(in the rows, 128 means zero)
Each row is followed by its class number.
[101 142 220 144 150 135 120 116 149 127 166  88 102 113  84 144  94 130
  87 101 151 113  38  70 123  31 107 117 133 125  72 105 163 133 112 121
 126 121 102 129 127 107  76 101 128 107 135 107 152 117  94 179 120]	0
[158 160 127 141 110 112 164 137 134 101 106 123 191  97  97 150 140 141
 160 120 126 139 130 140  92 142 132 162 145 139 143 103 137 138 124 149
 114 166 112 127 137 142 137 126 156 115 125 121 133 130 104 121 169]	2
[168 170 165 157 105 102 148 149 144 125 151 128 118 177 147 161  66 117
 166 115 149  85 142 133 100 105 120 163 128 140 120 101  87 110 103 139
 144 121  80 164 163 134 136 127 169 115 108 173 105 154 174  94 139]	4
[146 131 134 161 124  90  69 118 140 142 135 148 166 122 170 142 119 128
  95 100  76 161 141 150 106 199 133 121 147  98  83 102 100  96 102  88
  95 153 105 147 136 147 142 150 149  65 151 121 150 144 140 155 125]	7
[100 149 161 153  69 137 126 104 107 112 128  83 106 206 125 154 112  75
 134 115  87 130 121  75 121 156 120 130 125  88  67 104 114  94  43 137
 101  79 120 182 136 148 143 157 102  83  87 128 192 127  99 158  86]	6
[150 145 144 127 142  89 154 106 111 143 147 100 114 165 152 121  99  93
  97 112 131 126 134 113  81 132 148  99 115 121 126 124 124 131  64 120
 134 151  58 126 123 141 190 147 182 134 146 159 121 165 125 115 122]	1
[132 126 105 104  62 103 149 152 189 139 134  83 140 149 125 133 115 133
 128 141 154 102 105 120 106 155 150 163 102 139 115  77  73 109 152 162
 144 160 145 135 115 129 187 123 181 123 149 155 103 127 142  92 143]	5
[ 97 129 106 110 144 134 183 150 167 133  85 118 131 163 109 161 195 173
 184 147  97 154 105 122 200 113  91 136 115 200 118 174 163  73 162 106
 146  98 131  87 144 136  54 111  95 137 137 137  84 104 159 120 134]	5
[109 135 116 130 105 119 168  97 145 158 135 142 156 166 151 137  63 127
 162 122 134 107 118 145 104 116 145  87 123 177 127 153 134 125 136 121
 132 139 100 128 127 107 150 145 144 120 140 140 104 137 171  97 110]	4
[132 175 104 153 140  91 119 170 128 135 132 129 134 138 141 165 103 165
 118 100 122  82  97 149 115 115 168 131 137 121 158 139 100  92 115 161
 131 101 120 137 157 141 174 132 170 148 148 158 106 147 113 159 160]	0
[115 147 119 122 119 120 119 109 111 125 138 123 105 170 137 157 100 124
 133  91 142  48 102 139 114 122 160 121  93 123  79 143  97 148  53 147
 106 136  85 131 162 133 170 130 138 124 157 146 152 150 137 161 127]	4
[ 98 143 118 110 133 146  39 150 138 117 147  94  64 209  76 134 167  56
 169 100  77 139 219 133 166 184 139 150 143 172  88 152 120  54 100  97
 131 139 123 144 128 133 118 146 155  79 117 118 124 144 126 114  78]	5
[141 175 136 149 134  90 154 129 176 128 127 105 125 161 137 173  79 120
  94 102 132  70  84 129 114  97 148 130 137  91 119 120 103 156 134 157
 145 115  70 110 117 143 171 128 179 120 137 124  64 189 136 106 156]	3
[119 147 186 129 128  88 149  94 126 216 157  96  78 179 152 128  79  78
  92 106 126 136 153 133 158 163 140 148 138 133  70 153 130 120  96  96
 124 165  78 151 163 151 138 147 141 138 125 161 120 184 147 156 119]	0
[129  97 103 164  68 133  91 100 146 165 142 142  95 179 130 162  56  15
 122  94 122 128 196 124 130 169  87 115 105 130 104 124 113 108  94  80
  90  63 116 174 127 119  87 113 136 103 130 126 126 132 113 127  92]	4
[152 140 133 143 115  97 134 112 136 118 181 107 133 158 109 140  68 146
 137 114 157 103  85 134 146 139 140 122 127 139 127  84  93 124 114 141
 134 123  80 171 147 114 181 136 186 144 119 164 112 152 157 109  88]	2
[125 135 161 127 109 114 147 170 131 154 130 110 139 114 111 115 100 120
 150 141 114 117 114 123  68 133 138 151 167 138 103  91 122 137 135 132
 117 184 141 141 160 132 126 122 162 140 110 168 116 150 116 105 158]	6
[159  97 115 104 118 109 117 149 138 118 122 127  97 151 102 119 130  79
 164 131 140 124  97  93 142 127  76 124  48 127 102 100 196  85 115 142
 129 140 149 140  87  83 114 151 126  91  96 230 143  83 128 138 138]	3
[ 88 142 120 126  85 123 122 147 166 128 116  66 149 132 109 180 142 163
 132 145 116 102  50 122 148 128 131 166 154 177 165 102  95 127 117 123
 143 170 131 117 128 132 151 118 163 130 131 179 120 174 134 111 176]	6
[102 132 153 128  81 129 119 138 186 132 108 101 159 154 115 148 112 145
 128 126 111 122 105 151 127 151 117 171 128 148 118 104  86 120 120 115
 137 165 121 108 148  99 147 119 187  94 153 175 130 134 142 118 168]	5
[121 136 153 148 102 103 121 145 113 108 129 111 103 177 102 152 127 127
 102 120 117  97  96  99 106 129 144 148 112 111 126 121  97 123  71 166
 119 109  81 111 135 112 195 137 176 125 137 127 131 112 104 121 155]	5
[166 156 148 130 135  94 128 158 148 154 125  99 117 171 141 119 115 155
 144 153 141 149  99 119 114  95 143 114 147 100 135 140 160 106 118 153
 148 176 120 152 114 121 153 156 160 119  99 159 114 138 130  96 183]	0
[102 132 136 131  97 102 139 124 145 139 154 122 137 155 150 153  43 118
 122 119 132  88  87 159 139 158 158 108 134 116  71 118  95 164  93 129
 104 138  83 139 140 136 153 129 174 141 129 166 106 172 120 139  86]	7
[114 165 146 174 137  94 145 140 142 129 136 117  92 155 145 153  80 135
 136  79 100  94  94 136 128 110 148 134 146 119 153 135 141 114 117 146
 141 126  99 131 149 124 132 155 171 132 112 154 105 160 168 133 150]	3
[135 157 112 134 104  86 109 150 120 105 123 114 125 124 137 150  87  98
 154 101 144  81 139 148 111 142 165 131 113 123 180 139 117 116  85 128
 148 144  77 147 144 104 141 139 177 100 140 173 102 157 136 160 151]	2
[ 71 138  97 169 120 129 158 104  85 163 137 107 122 160 101 146 177  81
 113 114  87 106 211 132 106 168 142 152 122 182 123 161 149  84 153  81
 111 126 130 112 153 126 156 136 158 170 108 106  83 138 125 157  93]	6
[ 91 129 132 152 117 114 124 122 130 110 155 111 119 170 120 153 129  73
 115 138 136  60 121 103  98  80 143  86 103 117 131 140 113 131  97 120
 111  99  74 121 113 139 135 140 141 126 130 125 119 121  84 143 121]	1
[ 95 168 107 134 100 107  98 153 166 140 128 144 174 132 108 164 108 155
 116 132 130 120 106 135 119 136 145 145 135 142 133 108  91 121 154 140
 127 147 128 121 139 131 194 133 157 130 128 157 153 150  99 113 157]	6
[145 148 119 136 110  99 127 141 147 130 151 113 129 176 151 162  75 131
 109 118 134  78  83 114 142 139 180  81 136 127  84 114 104 137 109 135
 115 147  73 145 146 135 170 142 154 148 142 125 124 190 117 141 135]	1
[117 144 114 151  75  71 147 157 178 141 150 120 129 162 126 152  96 125
 160 120 124  67 101 117  86  94 134 118 113 114 176 122 114  98  82 109
 148 118 106 152 124 121 148 141 157 139 131 162 130 149 176 131 150]	6
[ 93 199 129 117 151 106 183 112 163 125 164 160 149 149 146 127  96  97
 135  73 127 104 118 168  65  74 170 108 106 121 166 143 137 102 116 151
 133 105  80 118 132 123 169 139 183 147 138 147  88  98 118 137 122]	3
[111 119 108 124  93  99 156 140 118 137 110  82 123 167 166 148  31 129
 144 126 145  99 140 159 140 162 161  80 124 136 134 157  76 160  66 135
 139 112 121 139 124 129 166 120 156 150 176 193 123 147 109 110 128]	7
[113 153 166 129 138 104 120 187 132 137  93  94  99 170 126 121 120  93
 168 120  95 161 174 150 109 205 112 134 177 112 120 166 160 128  90 185
 140  97 127 135 136 116  78 131 133  97 109 121  98 157 113  86 117]	3
[140 129 168 154 114  96 169 135 125 152 152 100 124 149 137 164  77 180
 137 119 141 131  63 138 142  99 137 160 129 150 143  95  96 114  84 163
 162 128  84 130 132 114 107 118 168 139 118 177 105 150 127  90 176]	5
[119 125  94 135  99 105  94 113 106 122 134 129 147 181 156 178  63 140
 142 113 141 102 116 142 156 134 133 103 115 152  96 102 125 110 128 107
 146 120 100 168 142 141 134 140 149 117 109 140 119 147 140 122 122]	4
[127 155 156 144 115 153  87 130 109 166 142  88  79 177 127 135 153 102
 112 131  94 185 167 120 139 142 143 107 159 138 144 180 103 112  59 114
  93 134 117 139 141 135 157 152 142 118 104 118 179 134  72 151  96]	0
[103 127 141 151 134 110 138 103 119 144 138  83 115 165 167 136  98 128
 106 110 112 101  91 134 114 144 179 100 114 116 148 146 103 139  42 137
 138 119  52 131 137 126 202 154 181 148 129 171 118 137 147 157 115]	2
[131 145 108 131 116  97 167 127 143 169 130  92 120 168 166 143 120 128
 104 125 119  90 146 164 141 149 175 129 124 113 157 152 115 134 131 129
 139 165  90 108 130 125 172 140 171 159 152 137  82 160 130 160 154]	1
[121 113 154 141 125 152  60 113 162 175 163 103  95 151 145 153 107  84
 136  87 125 120 147 125 153 145 151 148 122 207  88 116  84  90 137  91
 142 169 123 134 138 129 121 131 120  94 118 178 136 127 178 126 110]	7
[ 89 152  98 151  78  94  95 130 156 164 129  78 107 215 147 182  79 101
 101 125 132  86 140 106 126 105 176 113 119 128  99 143  71 132 103 105
 131 153 101 138 121 146 197 151 168 117 119 137 124 187 132  84 133]	6
[132 124 118 146 124  97 133 131 143 142 135  91 139 172 121 154 121 110
 101  95 122  83 108 133  97 129 169 121  96  96 154 140 109 133  80 142
 141 112 100 115 118 133 218 141 132 145 134 139 142 143 112 136 142]	1
[145 128 127 158 104 107 118 136 152 122 145 105 122 164 121 115 119 157
 113 124 100  88 118 137 103 149 157 175 140 103 144 147  95  92 122 164
 117 153 120 135 130 118 165 142 189 122 137 168 112 154 178 133 110]	5
[163 154 127 128 129  96 175 127 146 154 150 115 131 160 128 148  78 140
 136  97 118  63  68 126  87 118 136 144 125 120 105 101 121  97 119 191
 129 130  94 151 142 126 129 129 166 131 153 176  84 156 152 111 158]	4
[142 101 139 111 130 104 137 133 116 147  85 117  90 152 145 166 155 129
 125 106  76 117 153 122 111 226 166 175 125 133  66 154 154 155  41 158
 102 104  99 125 136 152 163 126  98  91 127  92 135 144 115 116 110]	1
[155 152 131  92 116 105 163 108 119 145 144 132 124 151 143 136 115 120
 104 131 129 109 133 127 125 139 140 121 141 139 157 150  87 147  88 128
 106 160  86 127 146 134 165 146 165 139 171 187 119 151 125 118 146]	5
[138 157 188 123  74  75 226 122 149 181 146 126 119 122 136 163  61  79
 136 118 153 121 103 121  98 131 131 128 119 133 133 104  91 161  81 122
 149  98  35 144 131 112 162 127 161 115 158 163  87 163 119 115 139]	0
[140  98 108 180 128 126 139 166 116 104 116  48  34 158 140 114 144  89
 149 115  92 124 130  85 108 168 112 128 105 110 133 136 161  57 113 164
 105  96 160 176 126 142 104 152 144 119 138 147 107  95 113 135 157]	1
[128 122 116 117  95 108 113 123 160 136 129 101 165  92 111 151 113 169
  93 112 114 140  52 129 125 127 148 176 136 130 148  89  97 137 142 132
 118 188 128 136 139 127 142 130 166 105 126 157 136 168 149 100 135]	2
[146 169 141 141 139 127 137 126 152 120 137  91 107 150 106 135 137 126
 135 139 158  73 114  81 103  96 134 129 113 106 126 138 134 124 137 170
 151  98 107 156 112 137 143 125 101 111 122 149 129 150 106 116 167]	6
[113 147 145 134 105  99 158 119 144 139 138 112 145 139 125 127  88 117
 132 129 131  91  89 136 103 122 159 120 130 112 116 103 104 109  87 122
 134 124 101 149 138 126 137 110 180 142 149 202 116 156 115 156 139]	0
[142 131 128 106  90 110 109 161 146 160 118  77 141 127 110 121 144 141
 135 160 143 166 116 118 135 110 124 151 151 106 119  94 120 120 107 131
 124 181 153 167 123 132 135 125 146 107 128 196 155 131 114 121 148]	0
[128 140 160 136 114 109 100 149 124 116 153  96 104 165 144 136  73  92
  73 103 118  98 111 123 108 114 157 116  92  69 121 144  96 142 101 123
 115 112  86 164 132  97 147 143 166 102 118 173 126 155 106 144 131]	2
[139 128 141 154 132 125 167 194 153 106 140 114  88 110 115  95  77 103
 153 122 107 151  85 143 169 149 115 112 142 127 167 162 129 133 118 111
  93 121 134 135 151  78 140 135 157 151 125 204 107 176 160 151  58]	3
[110 143 114 116  63 108 141 115 204 191 144  99 109 135 129 157 115  90
 119 141 176 133 115  93  95 115 143 182 139 150  69  75 120  89 139 148
 100 162 142 149 139 127 113  94 164 112 114 164  85 139 134 110 111]	1
[154 122 140 151 123 109 131 153  93 121 152 102 110 161 120 154  79 139
 109 133 157 107 108 119 114 106 122 104 101 128 139 134 107 127  74 159
 130  73 114 125 111 114 171 118 139 147 114 119 123 110  74 109 128]	7
[129 142 116 147 130 121  96 177 173 114 136 110 180 114 137 135 111 146
 110 130 137  85 112 116 111 137 151 157 123 149 151  78 115  91 144 166
 145 141 152 146 110 140 169 132 143 131 132 167 147 121 123 105 190]	7
[105 138 140 113 106 151 170 137 145 121 127 111 164  94 117 133 119 148
 146 131 112 111 138 146  98 159 134 159 142 161 137  90  86 110 144 151
 156 172 147 129 136 134 128 142 155 129 151 145 135 129 118  93 169]	7
[ 89 128 132 151 131 132  88  90 117 137 154  98  69 175 150 156 111  68
  85 107  90 105 134 113 178 155 170  88 155 135 120 183  92 123 102 103
  73 168 156 124 143 132 104 171 124 124 105 148 153 164 107 163  62]	3
[132 126 117 163 119 101 162 122 125 165 153  77 138 129 139 147  87 147
 113 134 146  98 109 139 122  72 160 117 101 119 131 116  65 143  84 116
 142 173  95 128 100 132 168 149 167 132 138 196 133 184 139 112 170]	2
[170 104 156 114 156 153  88 133  96 103 142 103  65 163  92 138 161  93
 145  92  81 161 151 111 154 206  94 181 171 130 107 130 177  84  89 156
 100 106 143 188 171 135  64 139 125 110  82 132 111 104 108 120  78]	5
[143 125 109 141 153 108 168  94 126 187 122 161  80 110 133 168 144 101
 157 108  57 155 154 121 141  88 130 113 139 163 149 133 172 117  60  35
  95 111 101  97 103 144  74 126 130  83 115 108 102 130 102 127 139]	5
[101 146 121 117 108 120 133 165 159 121 113  96 164 112 129 138 142 107
 141 149 123 111 133 167 135 187 128 134 141 133 157 103  96 125 139 135
 140 144 147 131 136 126 139 138 148 113 136 162 110 149  85 131 170]	3
[140 136 124 100 103 119 115 110 111 117 120 116 167 133 145 140 124 162
 125 136 117 130 124 171 126 183 141 136 149 144 152 133  76 125 109 116
 131 144 143 126 148 140 123 108 138 116 134 156 131 161 122 119 113]	7
[135 118 156 143 119 118 113 184 131  97 132  72 137 168 124 150  62 111
 122 115 132  80 105 120 135 128 112 113 130 129 110 117  87 122 104 139
 162 113 121 158 154 144  93 138 125 132 117 142 131 198 128  90 145]	3
[106 143 131 114 123 131 165 119 137 174 100 100  84 147 111 120 145 121
 201  96  97 155 140 143  93 156  75 150 167 116  87 161 196  72 115 149
 141 104 137 156 163 138  74 132  97  92 144 104  89 124 193 153 138]	4
[ 87 111 181 168 127 123 113 160  94 118 130  89  48 168 126 119 139 110
 183 113 145 106 198  93  79 170 108 112 151 130  33 154 162 157 127 139
 122 150 203 162 139 133 114 165  86 114 101  85 179 113 192 108 122]	4
[144 126 114 150  97 100 143 130 147 153 134 119 136 154 134 152  63 133
 142 107 147 106 142 159 125 150 143 115 114 105 117 125 102 154  88 137
 147 127  77 142 124 109 190 142 177 141 139 159 120 148 159 143 127]	2
[119 117 124 129 142 162  88 147 128 132 115  96 122 178 122 144 153  54
 118  97  57 141 141 138 176 185 124 113 152  91  61 133 101 170 142 105
  87 115 153 111 126 177  92 140  93 100 103  92 126 171  94 136  76]	5
[104 121 126 169 112 151 122  85  94 135 106 108 136 167 125 173 151 147
 154 105  81 177 100 164 165 171 104  98 144 147 128 170 117 135 133 107
 112 113 123 107 145 120  87 131 110 109 119 112 138 143 115 144 112]	4
[244 156 170 117 161 114 184 139 135  77 151 133 132 127 105 126 148 171
 154 125 140 148 151 154  74 111  99 155 109  94 160 132 140  92 112 169
 161 112 109 147 119 128 107 107 161 139  98 151 115 101  86 123 136]	3
[ 99 125 143 116 110 149 112 101 142 143 139 106  91 175 120 152 196 115
 108 142  75 130 167 130 174 158 109 145 140 152  95 154 128 126  83  66
  88 142  96 125 137 138  80 133 139  94 126  73 127 149 117 135 122]	5
[ 95 162 144 148 100  93 169 154 144 117 120  98 106 138 132 134  56 136
 162 124 137 118  87 111  94  81 126 109 116 121 152 117 128 101  42 148
 143 112  75 142 139  95 121 133 203 116 146 175 120 129 140 130 149]	2
[104 115 137 139 122 123 128 151 155 166 123  86 141 116 120 143 121 153
 122 144 107 120  94 126 127 112 110 150 141 148 140 109 155 102 162 120
 139 143 155 128 119 104 130 130 136 103 119 165 110 115 139 142 152]	4
[ 54 110 123 145 140 137  77 139 148 124 123 124 113 170 125 137  78  44
 153  81 104 143 182 120 173 126 119 102 132 163  85 162 167 105  99  59
 107 153 147 134 112 113 147 168 126 106 148 200 162  88 183 148  84]	7
[116 151 120 142 158 126 150  87 109 169 152 144  85 151 114 131 147  91
 160  96  77 128 147 147 156 165 126  82 150 121  87 141 181 167  76 123
  66 126  82 118 116 128 103 148 136 119 134  86 125 131  93 142  97]	7
[122 154 118 141  81 102 183 114 152 142 153 115 149 163 142 144 108 178
 130 136 130  78 106 149 115 137 165 130 122 147 118 136 107 144 115 158
 112 160  72 125 123 141 187 127 178 170 158 120 131 149 149 154 132]	4
[101 132 112 129 100 116 123 151 168 148 130 106 159 115 126 137 137 155
 111 163 132 133 120 148 133 143 140 142 133 143 163 117  99 116 131 127
 148 148 130 103  91 109 170 120 159 127 140 128 112 140 124 111 152]	7
[115 175 132 122 115  92 124 111 124 120 137  97 129 157 180 123  71 117
 125 113 167  59 119 145 112 153 186 101 133 121 153 130  97 136  99 175
 159 152  81 149 160 149 132 132 170 151 143 183 122 175 123 155 143]	3
[181 140 134 131 125 154 142  84 132 110 126 108 164 160  81 151 146 143
  97 164 144 112 130 105 126  85 129 149 132 107 104 141  81 142 188 157
 128 132  87 112 128 169 143 104 122 134 112 106 116 137  88 111  85]	4
[148 122 180 156 103 116 163  56 113 198 121 102 119 158 141 152 166  97
 135 123 136 165 182 107  91 197 127 125 132 154 102 119 109 143  52 137
 138 127  92 120 125 143 136 126 127 121 125 100 160 110 107 121 114]	0
[135 140 104 137  90  81 134 146 173 162 143 118 150 151 145 188 110 104
  86 125 157  45 108 109 125  79 179 133 100  99 106 105  73 163  71 112
 122 153  57 129 125 153 188 137 153 138 148 165 121 180 124 132 188]	5
[156  91 174 157 108 125  78 128 126 194 148  93 109 139 139 143 156 104
 113 117 122 184 174 111 119 157  86 104 149  89  98  98 145 163 145 131
 144 103  77 173 112 102   4 106 124  99 121 159 133 128 101 136 113]	1
[100 130 153 139 165 134 116  93 109 186 127 114  48 123 170 159 157 102
  83 128  81 116  99  75 135 168 146 143 170 150  97 140 161 119 117 146
  94 147 108 126 161 174  55 144 111 126  93  99 100 158 107 141 151]	4
[133 148 115 128  60 108 157 129 170 138 127  83 137 153 140 151 127 112
 141 151 142 107 138 121  99 135 139 161 158 113 155  90 107 105 103 142
 128 162 147 157 123 118 133 127 178 122 122 197 109 150 148 122 139]	1
[134 123 122 145 107 109 145 171 149 124 128  66 130 173 155 132  43 114
 137 108 157  91 103 108 100  94 133 104  95 122 123 102  78 111  79 162
 167 116 110 146 119 131 163 146 162 131 149 135 115 138 180  91 142]	2
[131 136 131 121  87  74 148 148 116 122 118 106 116 164 124 147  60 101
 130 115 120  78 134 139 117 178 123 139 113 149 159 135 109 138  78 133
 140 115  86 107 118 113 209 138 190 124 151 150 101 148 162 143 125]	2
[132 120 158 123  91 105 135 150 181 150 126  86 123 189 126 152 115 125
 111 120 119  98  16 116 125 102 136 130 114  75 125 137  90 130  59 159
 151  99  47 128 128 128 158 117 161 152 147 188 103 151 164 152 131]	0
[ 91 156 102 129  94  94 125 177 153 108 139 115 144 179 142 152  63 106
 176 111 141  54  86 140 120 107 148 104 109 118 146 121 120 121 122 167
 156 106  99 147 106 127 152 146 152 131 137 166  99 133 140 136 141]	6
[115 116 169 147 161 146 157  67  76 166 119  99  79 113 123 123 184  77
 156  92  67 151 189 122 102 196  95 113 167 140  94 152 154 129 112  93
 116 132  74 142 192 152  38 155 125 101 139 101  95 123 147 162 103]	2
[121 145 145 135 122 121  97 137 121 131 150 106 157 131 117 152 114 128
 107 130 161 134 101 107 134 142 141 152 122 178 130  73  99 112 123 142
 138 162 130 146 139 108 175 123 151 139 116 203 155 131  89 107 162]	6
[114 168 168 143 115 108 159 135 149 136 162 117 101 156 155 120  70 120
 140 115 138  96  92 118 102  86 172 123 103 102 137 127 121 134  70 149
 143 140  49 165 128 103 150 140 174 137 126 212 136 152 132 134 149]	6
